Below is a small trained network, with its code and all its weights. Each question gives an input and a target symbol and asks what happens when units are switched off, that is, made to give their printed mean instead of their output.

import numpy as np


def w(rows, s, z=0):
    codes = np.array(rows[::2]) - 128.0
    scale = np.full(codes.shape[1], s)
    scale[-1] = z or s
    return codes * scale


def norm(h):
    return h / np.sqrt((h * h).mean(-1, keepdims=True) + 1e-5)


def f(y):
    return np.maximum(y, 0)


def softmax(a):
    e = np.exp(a - a.max(-1, keepdims=True))
    return e / e.sum(-1, keepdims=True)


def log_softmax(a):
    a = a - a.max(-1, keepdims=True)
    return a - np.log(np.exp(a).sum(-1, keepdims=True))


def net(x, mask):
    ids = ['ΓΞΦαβεζλμπτω'.index(c) for c in x.split()]
    T = len(ids)
    res = E[ids] + P[:T]
    u = 0
    for l in range(3):
        r = norm(res)
        for j in range(2):
            rows = slice(2 * j, 2 * j + 2)
            q, k, v = (r @ M[l][rows].T for M in (Q, K, V))
            z = softmax(np.where(np.tri(T) > 0, q @ k.T / 2**0.5, -1e9)) @ v
            o = O[l][rows]
            res = res + np.where(mask[u + j], z, o[:, -1]) @ o[:, :-1]
        u += 2
        y = f(norm(res) @ A[l][:, :-1].T + A[l][:, -1])
        res = res + np.where(mask[u : u + 4], y, B[l][:, -1]) @ B[l][:, :-1]
        u += 4
    return log_softmax(norm(res)[-1] @ U[:, :-1].T + U[:, -1])


Q, K, V, O, A, B = {}, {}, {}, {}, {}, {}
E = w([
[155,184,84,150],'Γ',
[147,103,130,97],'Ξ',
[164,114,138,119],'Φ',
[126,171,120,89],'α',
[144,201,80,117],'β',
[149,94,128,98],'ε',
[123,172,107,87],'ζ',
[141,113,138,208],'λ',
[133,100,115,98],'μ',
[198,253,181,168],'π',
[110,93,74,124],'τ',
[88,168,111,148],'ω',
],0.0048)
P = w([
[186,197,2,40],'0',
[161,185,25,69],'1',
[126,175,40,74],'2',
[102,161,80,95],'3',
[77,135,114,107],'4',
[72,125,137,114],'5',
[55,98,167,120],'6',
],0.00094)
Q[0] = w([
[133,153,101,102],'L0H1',
[155,84,177,108],'L0H1',
[155,8,99,83],'L0H2',
[105,193,159,159],'L0H2',
],0.013)
K[0] = w([
[72,93,138,169],'L0H1',
[127,114,134,2],'L0H1',
[21,103,122,144],'L0H2',
[210,146,133,124],'L0H2',
],0.007)
V[0] = w([
[134,218,99,112],'L0H1',
[93,132,51,70],'L0H1',
[47,139,233,157],'L0H2',
[4,66,35,149],'L0H2',
],0.003)
O[0] = w([
[122,176,101,79,170],'L0H1',
[134,209,131,153,205],'L0H1',
[115,205,112,76,4],'L0H2',
[225,151,2,143,139],'L0H2',
],0.0044,0.0033)
A[0] = w([
[171,201,150,170,203],'L0N1',
[30,115,199,63,6],'L0N2',
[4,151,137,185,162],'L0N3',
[101,68,218,117,210],'L0N4',
],0.0037,0.002)
B[0] = w([
[130,91,94,43,253],'L0N1',
[106,156,29,254,146],'L0N2',
[71,227,49,112,190],'L0N3',
[230,81,110,65,203],'L0N4',
],0.0031,0.0018)
Q[1] = w([
[111,128,255,175],'L1H1',
[114,187,85,108],'L1H1',
[22,147,247,243],'L1H2',
[230,131,249,235],'L1H2',
],0.005)
K[1] = w([
[135,157,172,201],'L1H1',
[141,161,90,50],'L1H1',
[216,106,86,47],'L1H2',
[76,82,2,105],'L1H2',
],0.0072)
V[1] = w([
[168,254,101,243],'L1H1',
[113,199,142,5],'L1H1',
[204,246,242,194],'L1H2',
[30,51,100,32],'L1H2',
],0.002)
O[1] = w([
[20,75,157,97,89],'L1H1',
[152,36,117,171,212],'L1H1',
[254,145,230,112,1],'L1H2',
[52,125,5,75,49],'L1H2',
],0.0024,0.00051)
A[1] = w([
[185,87,103,252,153],'L1N1',
[111,78,48,184,91],'L1N2',
[138,187,100,156,1],'L1N3',
[186,184,64,56,172],'L1N4',
],0.0033,0.00092)
B[1] = w([
[59,36,145,68,194],'L1N1',
[131,133,253,167,188],'L1N2',
[194,110,207,169,142],'L1N3',
[62,66,207,169,254],'L1N4',
],0.0032,0.0034)
Q[2] = w([
[81,104,179,110],'L2H1',
[107,42,197,9],'L2H1',
[206,82,234,3],'L2H2',
[208,46,252,85],'L2H2',
],0.0055)
K[2] = w([
[151,70,150,89],'L2H1',
[54,18,129,2],'L2H1',
[220,158,222,39],'L2H2',
[211,154,220,115],'L2H2',
],0.0062)
V[2] = w([
[162,70,161,62],'L2H1',
[94,124,65,252],'L2H1',
[165,180,172,87],'L2H2',
[161,12,105,21],'L2H2',
],0.0018)
O[2] = w([
[69,168,40,171,223],'L2H1',
[235,107,195,156,111],'L2H1',
[71,183,199,217,95],'L2H2',
[39,80,145,3,246],'L2H2',
],0.0016,0.0012)
A[2] = w([
[46,236,97,16,3],'L2N1',
[225,15,104,3,221],'L2N2',
[41,17,123,91,70],'L2N3',
[237,88,87,16,78],'L2N4',
],0.002,0.0012)
B[2] = w([
[251,74,117,155,147],'L2N1',
[93,225,110,191,253],'L2N2',
[128,166,208,123,208],'L2N3',
[146,183,67,132,162],'L2N4',
],0.0029,0.0032)
U = w([
[153,236,219,95,109],'Γ',
[213,72,148,61,174],'Ξ',
[147,127,124,104,5],'Φ',
[230,134,162,230,134],'α',
[138,135,123,100,15],'β',
[144,49,8,188,14],'ε',
[182,152,69,113,120],'ζ',
[61,227,42,173,185],'λ',
[104,156,128,35,91],'μ',
[115,127,63,36,118],'π',
[52,55,186,169,211],'τ',
[146,70,86,76,97],'ω',
],0.013,0.0031)

Each question gives the input, a string of symbols that net reads in full, and the target symbol t.
The units are the heads (2 rows each of Q, K, V and O) and the neurons (one row each of A and B). Each row of codes is followed by its name. A weight is (code - 128) times the scale printed after its matrix; where a second scale follows, it is the last column's (O, A, B and U).
mask holds one flag per unit, layer by layer, with each layer's heads first. A switched-off unit (its flag False) gives its mean, the last column of its rows in O or B, instead of its output. The means were averaged over made-up inputs and are rounded, as every weight is.
A unit's drop is (log p(t) with every unit on - log p(t) with that unit switched off) / (log p(t) with every unit on - log p(t) with every unit switched off).
The circuit of an input: a set's keep is (log p(t) with only the set's units on - log p(t) with every unit switched off) / (log p(t) with every unit on - log p(t) with every unit switched off). Starting from the 12 units with the biggest drops (on a tie, the unit counted first), units are removed one at a time, each time the one whose removal leaves the highest keep (on an exact tie, the one counted first), for as long as the keep stays at least 0.8.
units of the circuit, in order: the units of the circuit, biggest drop first
most important unit: the unit with the biggest drop
top k neurons: the k neurons with the biggest drops, biggest first
k most important neurons of layer l: the k neurons of layer l with the biggest drops, biggest first
which heads matter: for each layer, one digit per head in row order, 1 if its drop is at least 0.15 and else 0, layers parted by /
input μ λ ω ζ, target τ: units of the circuit, in order	[L1N4; L0H1]
input π Γ Φ Γ μ π Γ, target Γ: most important neuron of layer 1	[L1N3]
input Γ μ Ξ τ Ξ, target ε: which heads matter	01 / 00 / 00
input μ Γ μ Φ Γ Φ, target Ξ: top 3 neurons	[L0N4; L1N4; L0N3]
input Φ ε μ Γ ω Ξ, target λ: units of the circuit, in order	[L0H2; L2N2]
input Γ Ξ μ μ ε ζ, target π: which heads matter	00 / 01 / 00
input Φ Ξ λ μ β Γ, target τ: 2 most important neurons of layer 2	[L2N2; L2N4]
input ω μ Φ Φ α, target λ: top 2 neurons	[L0N2; L1N1]
input Ξ ω Φ μ π Φ, target α: top 3 neurons	[L2N2; L1N2; L1N4]
input Γ ζ Φ, target μ: which heads matter	11 / 10 / 01
input μ Ξ Φ Φ μ π Φ, target α: top 3 neurons	[L2N2; L1N4; L0N4]
input μ ζ π Γ Γ, target Γ: units of the circuit, in order	[L1H2; L0H2]
input μ Φ α ω Γ ε, target λ: top 2 neurons	[L2N2; L1N1]
input β μ μ μ μ μ Γ, target α: which heads matter	10 / 00 / 11
input Γ μ τ ε, target ε: units of the circuit, in order	[L0H2]
input π β β, target Γ: which heads matter	01 / 01 / 01
input α μ Γ Φ π Ξ, target α: top 2 neurons	[L2N2; L0N4]
input μ ω π μ μ, target α: units of the circuit, in order	[L1H2; L0H2]
input λ Φ Ξ, target Γ: units of the circuit, in order	[L2N2; L1N1]
input Φ Φ μ μ Φ α α, target λ: most important unit	L0N2
input Γ Γ Ξ, target π: which heads matter	11 / 10 / 11
input π ε ζ, target Γ: which heads matter	00 / 01 / 00
input ζ μ λ, target τ: 2 most important neurons of layer 1	[L1N1; L1N2]
input μ μ ζ, target π: top 4 neurons	[L2N2; L0N1; L2N1; L1N4]
input μ μ Φ, target τ: top 2 neurons	[L1N1; L2N2]
input λ Φ Φ, target Γ: top 2 neurons	[L2N2; L0N1]
input Φ μ ε, target τ: top 2 neurons	[L0N1; L2N2]
input μ Γ μ Φ μ Φ ζ, target λ: top 3 neurons	[L0N2; L0N3; L2N3]
